Both labels of each row
[ 13  -9  -5   6   6 -18  -3 -12  -9  -4 -10   1  -5   2   0  -9   7  17
  10  -1 -11   0  -1  -2  -4  -2  14  -6  -1   1   2  -1   1  -1  -5   6
   3   6   8   6   3   0   6  32 -19   0 -11  -1   4   4  -6  -6 -21   1
  -4   0   0   3   0  -1   2  -2   1 -17  -7   5  -2  -4   6   6   0   3
  -1  -3  13  -1  -2  -2   2  16   1  -8   6   5 -11   2  -5  -3   0   0
   5   0 -12  -3   0  -5   0   0   2 -13  -3  -4   8   0  10   5  -4   5
   6   0   1   3  -5   1  -6  -1   3   2 -16  -1  -3   1  -1   1 -11 -11
   5  -7   1  11 -15   0  -5   5  -3  -9   1   3  -6   4   6 -43   6   1
  -1  -3   2   7   0   1   1  -3 -10   8   0  -6  -3  -3   2  -1  14   2
   5  -3   0  11  -6   0   0  -2   3  -4   5 -24  -2  -1  -7   0   1 -10
   2  16   0  -1  -2  -3  -1   0   7  -9   5   0  15 -15   1   2  -6  13
   1  -4   4  -6  -4   0   1  -2  15  -2 -10   2   5  -3  -1   1  -3  -1
  -3  -4   5   6  -3   0  -1   6   4   0   6  25  -9  -4   6   6  -7  -4
   0   1   3   0]	BP + <98>
[  7   4  -1  -2  13   3   6  -1  25   1   9 -10   2  -6  -1  -2  -2  -9
  -3  -4  37  -4   1  -1   1  19  -4  -8  -3  -1  -7   0   2  -6  -9  10
  -2   1 -17  -3   0  -2  -3  16  39 -13  -7  -4  -2  -1   1   0  44   2
   2 -14   0   1  -6   2 -10   5   5  -1   2  -7  -7  -2  -8   3  -2   4
   2  -2   4   5  -3  -2   3  14   3   3  -8  -3   7   4  -3 -24  14  -5
  -9  -1 -10   2  -1   4  -8   2   4  -5  -1   3   3  -8   8   3  -4  -2
  -9  -3  -2  -5  -3   1  -5   2   1  10  11  -7  -2  -1  -4   5   1  15
   4   3   8  -1  22  -2   1 -25   3 -16  -2   5   1   2   3 -45 -13  -1
 -12  17  11  -2  -6   4  -1   3  16 -19   4  -7  -8   7   7   4   4   3
   9  -1   4  -3   6  -3   6   2  -4   0   2  -6   8   3  -9   0  -3 -16
   2 -13  -2   6   4  -1   9  -1   1 -10  -6   9  -3  -2   7   4   1   1
   2  11  -3   9  -4  -6   2   7  -5   8   9   0   5  -1   2  -6  -5   3
   3  -5  -2  -2   6   5  -8  -2  -2   4 -11 -36 -10   0  -7   1   1   3
  -6   0   7   3]	Rn + <87>
[-10   0  -4  -1   1   1   5  28  -2   0   9   5   6   5  -3  -2 -11 -10
   2   0   3  -1  -1   0  -1  -2  -3   4  -6  -1 -12   2   4   8  -8  -1
   2  -3  12   5  -6   1  -7  15   5   4  10   1  -3   0  -1  -4  17   3
   0  -3   3  -9 -10   4   5   3   2   0   6  -2  -3   1   8  -7   1   5
   0  -2  -7   0  -5  -4   3 -18  -4  16   0  -3  -6  -7   6  13   2  -1
   2  -3  10   4   0  16  -4   3   3  10  -2   0  -7 -16  -8   2  11  -3
   7  -3   6  -1   3   1  -4   1  -3  -6  19   4   3   5   1   0  -1  -4
  -8  -1   1  -1  13  -1   4  -4  -1   3  -1   7   0   4   3  28  -2   3
  14  -5   5   1   5   4   4  -3   8  -9   3  -1   6   3   0  -1  -6  -5
   2   0   4  -1   0   3  12   1  -7  -4  -6  -3  -2  -3   6   4 -15 -12
  11 -20   1  -1   6   1  -7  -1   5   5  -7  -6  -5  20   3  -2  14 -15
   0 -11  -2   2  -3 -11 -10   0  -9  -4  -2   1  -1   1  -7  -1   7  -5
  -1   2  -2 -11  -2  -4   3  -5   3   2   3 -28   6   0  -2  -3   1  -2
  13  -1   3   1]	HB + <92>
[  6 -10   1  -3  -2  19   6  12 -10  -2  10 -20  -5  12  -3  -1 -16  14
  -4   1 -27   4  -4   7   3   1   0  -1  -7  -2  -2  -4   3  11  -9   9
  -5   9  20   0   8  -4  -9   9  -3   0 -12   1  -4 -16  -9  -4  34   2
   4  -7   2 -14  -2   4  22   7   2   2 -12  -6   5   5  -1 -12  -4   2
  -2  -6  -1  -1   0   0   5 -24  -2   6   9   3  -1  -7  -1  -4   1   7
 -15   6  -6   1   3   4  -2   2  -2  16  16   0  -1 -19 -13 -16 -26   0
  20  -1  -1  -4  -3  -1  -2  -1  11  -1  -6  -1  -2   7   2   2  -7   3
 -31   1  -1   9  27   2  -4   3  -8  -5   2   7  -3  12   1  40 -13 -10
   7   0   7   1   5   4   0  -5  -6  -7   1   0   5  -2  -4   2 -22  -6
   5   3   7  -1   1  -3  19   4  -5  -8   4  14  -7   0   4  -3   0   8
  12  21   1  -3   5  -1   1  -2  -7  -3  -6  -3  -8   9  -5  -4  28   1
   2 -11  -2  10   3 -12   5  -2 -13   4  -4   2   5   9   4  -3   7   7
  -1  -8   1  -8   0  -9   6 -25   1   0  -3 -17   3   5  -6  -3   9  11
   3   2  -2  -1]	HB + <98>
[ 16 -22  -7  -4  24 -39   2  -5  -5  -8  -1 -20  -3   4  -7  -3  -2  20
   8 -13  -3  -2  -9 -14  -7  13 -11 -10  -6  -3 -26  -5  -2   4 -23  10
  -5  10   2  12   0 -10   0  53  17 -17 -22  -1 -13  12 -16 -11  38   9
   7 -13   6  -5 -11   3  11   6  -4   2  -7  -1 -12 -12   2  -2  -7 -13
  -2  -7  37   3  -8  -5  -1  29   4  -1   2  -1 -20 -10  -4 -30  16  -1
  -7   3 -20  -6  -5  13 -11   5   6  -8  -1   7   7 -32   7   2 -24   2
  18  -4   0  -5  -6  -5 -16  -1   5  12  10  -7  -4  15  -7   8 -10  -8
 -15  -3   5  14  11 -11  -8   4  -3 -38   9  22  -6  19   4 -53  -8   5
   8  12  19  10   4   8   5  -4  -6 -21   3  -9  -5   1   5  -6  12  12
  15   3   5  -3  -1  -4  34   1  -8  -1  10 -39  -5   0 -14   4   3 -33
  14   9  -3   2   4  -2   1 -10   6 -24  -5   2   8 -19   6   0   2   1
  -2 -10  -1  21  -7 -18   6   1  -1   3  -8   3   8   3  -4  -3   2  -7
  -3 -14   4   0   1   1 -10  -3   7   2   1 -19 -20   0  11   2   2  -1
  -5  -3  16   1]	HT + <87>
[  1  -4  -3  -5   5  23   5   3   2   0  15 -21  -4   2  -2  -3  -1   6
  -5 -10   0  -1   1   2  -1   3  -2  -1  -9  -2  -3   1   4   8  -9  14
 -10   6   4  -4   4   4 -10  27  18  -6  -3   0 -11  -9  -2   0  50   6
  -1  -7  -7 -17  -6   3   4   7   6   2  -4  -8  22  -1  -1  -8  -2  -8
  -1   5   4   0  -1  -1   4 -13  -2   8   5   1   0  -5 -12 -20  10   4
 -11   4 -13   1   1   6  -3   3   2  12  12   1  -6 -29 -11  -9 -13   2
  11  -2  -1  -2  -2  -4  -5   2  10   4   1  -4  -1   6   0   2  -5  17
 -29  -1   1   4  14   5  -4  -4  -5 -12   1   8  -1  11   9  19  -9   2
   5  13  13   4   0   4   3  -4  -2 -20   3  -7  -4   2  -3   6 -28   2
   5   0   5  -5   8  -2  25   4  -7  -5   1  11  -3  -4  -4   7  -2 -13
   9   7  -1   0   6   1   3  -4  -2 -11  -7  -7  -8   5   0  -1  26  -3
  -1 -12  -2  12   2 -12   6   4 -23   1   5   3   0   6   5  -6  10   5
   1  -7  -2 -10   0  -1   0 -19  -1   0  -6 -41   4   3 -10  -1   4   6
  -3   0   8   0]	HB + <94>
[  3   5   1   2   3  -1  -2  -2  16   5  -4  -6   4  -2  -2   1   1  -1
  -8   3  16   3   4   2  -1  11   2  -4   3  -1  -3  -2   0  -8   7  -1
   1   2 -12  -1  -1   3   3 -12  12  -3  -6  -2  -1   2  -3   2   8   0
   2   4  -4   7   5   3   0   1  -6  -2  -1   3  -9   2  -8   4   0   1
  -1   0  -1   2   1  -3  -2  10   2   2  -4   1  -5   1   6 -10   2  -1
  -7  -6  -3   1 -10   1   1   2   0  -2  -1  13   1   4  10   4  -5  -1
  -6  -4  -3  -3   0   7   0  -1   1   6   6 -13  -2  -5   2   0   4   0
  15   1   0  -7   5  -4   3  -5   0  -7  14   5  -2  -7  -3 -41  -5  -3
  -9   5 -10  -1   0   0  -1   5   9   2   8  -3   0   6   4   1  18   4
   1  -1   0   2   4  -2  -4  -1   1  -1  -1   1   9   1   0   0  -1   7
  -6  -1  -2   0  -2  -3   8  -2   1  -1   2  12   2  -5   2   0  -7   4
  -3  10   0   5  -5  -1   1  -1  -1   0   4   0   3  -4   6   2  -2   0
   4   6   3   9   5   2  -3   4  -3   2  -8  -7  -4   1   3   0   5  -1
  -6  -2   1   0]	Rn + <87>
[ 11  -3   0   0  10  -7   0 -26  19   1  -2 -19  -7  -8   0   1   5   3
  -8  -6  26   0   2  -4  -1  16  -6 -10   0   3 -11   4  -3  -9  -3   6
  -2  29 -22  -2   2   1   5  14  30  -9 -13  -2  -3   4  -2  -3  29   4
   3  -5  -3 -30   1  -1  -3   5   1  -1  -4  -6   3  -2  -6  10  -4  -6
   0  -3  19   4  -1   7  -2  20   1  -7  -2  -2   1  -1  -9 -34   9  -3
 -11   2 -17  -8  -5  -1  -2  -1   2  -2   2   3   7  -3  10   3 -17  -2
  -1   1  -1  -3  -1   0 -10   4   8  14  -2  -8  -1  -8  -5   3   2  11
   2   3  -1   0  -4  -2  -3  -4   1 -24  -2   6  -2   6   0 -53  -5   9
  -9  14   3  -1  -3  -1  -1   4  -1  -4   5  -7  -3   2   4   1   5   5
   3   2   2   0   5  -7   8   3   2   0   0   2   3   5  -6   0  -3  -7
  -9  12  -1   4  -3  -4  11  -1  -2 -13   5  17  -3 -15   5   0 -12  11
   3  10  -3  13  -3  -1   8   3  -7   1   7   3   3   3   6  -3  -6   1
   3  -6   4   7   2   3 -14   2  -5   0  -9  -7 -11   1   3   1  -3   0
 -16   0   7   2]	MH + <94>
[ -1   1  -1 -12   5  -5  -3 -51   8  -1  -1 -15  -4  -7  -1   5   4   3
 -16  -6  -2   1   3   7   1  17  -3  -1   0  -1  -8  -1  -7  -8  -2   7
  -1   7 -10  -4   7  -1  -4  13  29  -8 -33   2  -2   0   0  -4  38   6
   6  -1  -3   6   2  -2   7   3   1  -3 -17  -7   8   1  -9   9  -1  -3
  -5  -5  17   6   2   9  -3  12   0  -6  -2   3   8  -4  -9 -27  13   1
 -23   0 -11  -9  -7   1  -5   0   6   3   0   0   1   4   7  -6 -16   1
   2   2   1 -12   3  -3   5   5   7  19  -2  -7   0  -5  -3  -4   3  38
   7   3   2  -9  -1  -5   0 -12  -4 -11  -1  -2  -3   3  -6 -19 -10   4
 -11   1  -3  -5  -9   3  -2   1   3  -2   4  -4 -10   6   6   1   1  -1
  -4  -6   3  -1   3   1  13   3  -3  -2   8  -9   3  -1   1  -5  -1   8
  -1  14   3   3  -3  -8  15  -9  -3  -9  -1  11  -8   1   2  -2  -6   8
   1   8  -2   5  -5   0   9   5  -3   3  -3   0   7  10   8   1   3   3
   5  -4   2  11   4   1  -2  -7  -3  -3  -5  10   3   1  -7   2   8   7
 -14  -2   7   2]	Rn + <98>
[ -6  -2  -3  -5  -3  -9   4   6 -11  -3   8  -5  -1   6  -2  -4  -9   3
  -3   2 -12  -2  -5   1   2  -2  -2   0  -5  -1 -12   0  -4   6  -9  -3
  -5   5  15   2  -3   7  -6  34  -1   3   5   1  -9  -9  -8  -4  21   5
   1 -10   4 -16  -2   1  11   7   3  -1  -7  -3   5  -1  -2  -7  -1  -6
   3  -2  15  -1  -3  10   1  -7   0   3   5   3  -9  -6  -6   0  -1   3
  -4  -5  -2  -1  -1   9  -4   1   7   6   1   5   2 -17  -5  -7  -7   5
  15  -3  -1  -5   1  -5  -5   0  -3   1   6   6   2  13  -1  -1  -4   8
 -23   2   4  -3   9   2  -3   0   3  -6   4  11   0  12   2   7   2   8
  15  -5   9   2   1   4   4   0 -11  -7   0   3  -2   1  -4  -7  -7  -8
  -1   0   3  -4   1   0  17   5  -6   0   1 -12  -3  -5  -2  -1  -1  -5
   9   2   5  -4   3   2   1  -5  -7  -7  -5  -7  -6   8   0  -5  12  -9
   0  -8  -4   2   0  -7  -1   2  -9   5  -3  -1   1   7  -4   0   6   1
  -4  -7  -3  -5  -1  -6   0  -6  -1   2   3  -9   6  -3   5  -5   4   2
   0   3   6   2]	HB + <87>
[  6 -10  -8   5   7 -19   1  -4  -4  -3  -3   1   0   3   3  -4   1   8
   8  -7  -4   0  -2  -6  -5  -3   1  -2  -5   2  -5   1   1   1  -9   1
   0   0   3   2  -5   2   2  35  -6  -1   2  -6  -5  11   6  -7  -8   0
   0  -3   6 -19  -3  -1   1   4   0   2   6   3  -6  -4  11   2  -1  -5
  -1  -1  14  -2  -4   0   2  10   0  -3   1  -1  -9  -7  -2  -6  -1   0
   4  -2  -5  -4   0   1   2  -2   3 -10   1   3   5  -5   7   5  -1   4
   0  -1  -1   2  -2   1  -6  -2  -3   0   4   1  -1   5  -4   3   0 -14
  -4   1   1   6  -1   2  -2   5   0 -10   2   7   1   5   1 -42   5  -1
   6  -1   4   4   1   4   0  -1  -7  -3  -1  -5  -1  -4   0  -2   9   2
   5   2  -3  -1  -2   0   5  -1  -3   2   4 -13   1   0  -5  -1  16 -13
   7   1   0  -1   0  -1  -2  -5  -2  -6   4   0   8 -12   3   1  -6   0
  -1  -5  -6   1   0  -2  -2   0   5   0  -4  -1   0  -2  -2  -2   0  17
  -4  -4   3  -1  -1   0  -5   5   2   0   2   0  -9   1  -1   0  -3  -3
  -1   3   6   2]	HT + <92>
[  2  -2   2   4   0   8   3   9  -6  -3   6 -10  -1   5  -4   2 -12   6
  -6   4  -7  -1  -3   6  -2   0   0   1  -4  -2  -4  -1   3   3  -8   3
  -4   4   8  -4   6   0  -7  10   6   1  -7   6  -2  -6  -5  -3  25   4
   0  -4   3  -9   0   3  10   4   0   1  -8  -4   7   4   1 -11  -1  -2
   2   0  -3   0  -4  -1   2 -11   5   4   5   3   2  -5   8  -7   3   6
  -9   2  -7   4   2   6  -3   5   2  10   7   1  -3 -12 -10  -5 -12  -3
  13  -2  -3 -11  -1  -3   8   0   7   0   1   2  -3   6   1   1  -3   5
 -17   1   5   2  10   2  -2   0  -1  -1   6  10  -2   2   4  20  -6   0
  11   0   3   0   3   3   3  -2  -5  -7   4  -2   1   1  -3  -1  -7  -6
   0   2   2   0   3   1  11   2  -4  -3  -2   1  -8  -3   6   0  -2   4
   5   2   2  -3   6   3   2  -4  -3   1  -6  -2  -8  10  -3  -2  14  -4
   0  -7  -5   5   0  -8  -1  -1  -9   2  -3   0   3   5   0  -1   7   8
  -1  -2  -4  -6   0  -6   0 -14   0  -1  -2 -13   2   1  -9   1   6   3
   2  -4   3  -1]	HB + <94>
[ 15  -8 -10  -8  25  -7  13  -6  17   2  14 -28  -3  -6  -5  -8   1   3
  -8 -19  37  -2  -7 -10  -3  23  -5 -11 -11  -6 -13   3   4   4 -25  17
 -11   7 -16  -9  -1   4 -12  53  53 -24 -19   0 -13   5  -6  -8  53   8
  12  -5   3 -12 -16   5  -5   7   5   0   1 -12  22  -8  -2   1 -11 -10
  -2  -3  26   5 -10  -5   3  20   3  10  -3  -2  -3 -14 -18 -53  27  -6
 -13  -1 -29  -2  -9  17 -17   3   3   4   3   4  -7 -40  10  -7 -13   4
   5  -1  -1  -6  -2  -1 -15   4   7  18  17 -13  -1  13  -6   6 -12  27
 -15  -4   3   3  11   7  -5 -11  -4 -44   2  21  -2  21   5 -53 -16   8
  -8  26  27   4  -6  13   3   1  26 -38   4 -17 -11  10   8   3 -21  13
  28   0   8  -9  11  -2  43   6 -13  -4  16 -16   9   5 -13   1  -1 -48
   4 -13   0   1   0  -1   1  -8   4 -29  -9   3  -4  -4   7   6  12  -3
   4 -13  -5  19 -10 -19  -1   8 -24  -2  10   6   7   0   4  -9  -3  -2
   5 -16  -7 -10   2   3  -7 -12  -1   1 -15 -53 -15   5  -8   0   2   7
  -9  -3  25   1]	Rn + <87>
[ 11   3   3   1  11   9   4   9  21   2   6 -11   2  -3  -3   3  -9  -4
  -2  -4  28   0   4   0   5  13   1  -5  -2   0  -6  -2   6  -3  -5   6
   1   2 -19  13   2   1   1  -2  31  -9  -3  -5  -3  -1  -1   0  36  -7
   5   1  -1   7   0   7  -3   2   0  -1   1  -4  -1   2  -6   1  -2   2
   0  -2  -5   6   2  -2   0   8   3   1  -3   2   1 -16   2 -19  -1  -3
 -10   2  -3   0  -5   4  -4   2  -3   4   2   9  -7  -7   3   2 -11  -4
  -4   2   1 -32  -4   3  -4   3   2   6  10  -8  -6  -1  -1  -1  -2   1
  -2   3  -2  -4   7  -1  -1  -2   3  -8  -4   8  -4   1  -6 -44 -17  -3
 -10  16   1  -2   0   1  -1   4   6 -13   4  -9   0   4   7   3   4   4
  11   0   4  -1   5  -1   6  -1  -1   1   3   9   4   7  -4  -1  -4  -8
  -4  -6  -4   3   0  -1   1   0   1  -5   0   8  -2  -2   6   7   5   6
   2   6   0  15  -1  -9   3  -1  -8   0  11  -3   6   1   5  -4   1   0
   4   0   0   4   5   8  -5  -3  -3   6 -10 -33 -14   2  -4  -1   2   1
  -5  -1   3   3]	Rn + <94>
[  1  -7  -4  -5   6 -26   1  -2  -3  -5  -3   2   6   2   0   3   1   1
   9  -5  11  -2  -1 -11  -5  -5  -2  -6  -2   3  -9   1   0   0  -4  -3
   5   0   3   3  -7   1   3  31  -3  -3   0  -2 -10  16   1  -2  -8   4
  -4  -2  -1   0  -4   3   7   7  -3   0   5   3 -12  -5   5  -1   2  -5
   0  -3  24   1  -5  -1   0  27   1  -4  -4  -1 -16   3   0  -2   1  -3
   6  -3   0  -1   0   4  -1   3   4  -5 -21   3   8  -8  -1   7   0   2
   7   0   0   0  -3  -4  -9   6  -4   0   9   2  -1   4  -3  11  -2 -22
   3   2   3   1   1   0  -2   0   1 -11  -1   9   1   5  -1 -53  12   5
  13  -5   1  -2   2  -3  -3   3  -7  -3   1  -5   0  -7   2  -8  15  -3
   0   5   1   0   1   1   4  -1  -3   1   1 -14  -2  -2  -3  -1   4 -26
  -1  -3   0  -2   4   9  -1  -1   8  -5   1  -5   3 -16   5   2 -14  -2
   1   0   4   7   0  -1   0   0   3  -2   1   1   0   3  -6  -2   1 -10
  -4   0   3   2  -4   2  -6  10   3   1   8  -4  -9  -2  14   1   0  -8
  -1   1   6   1]	BP + <87>
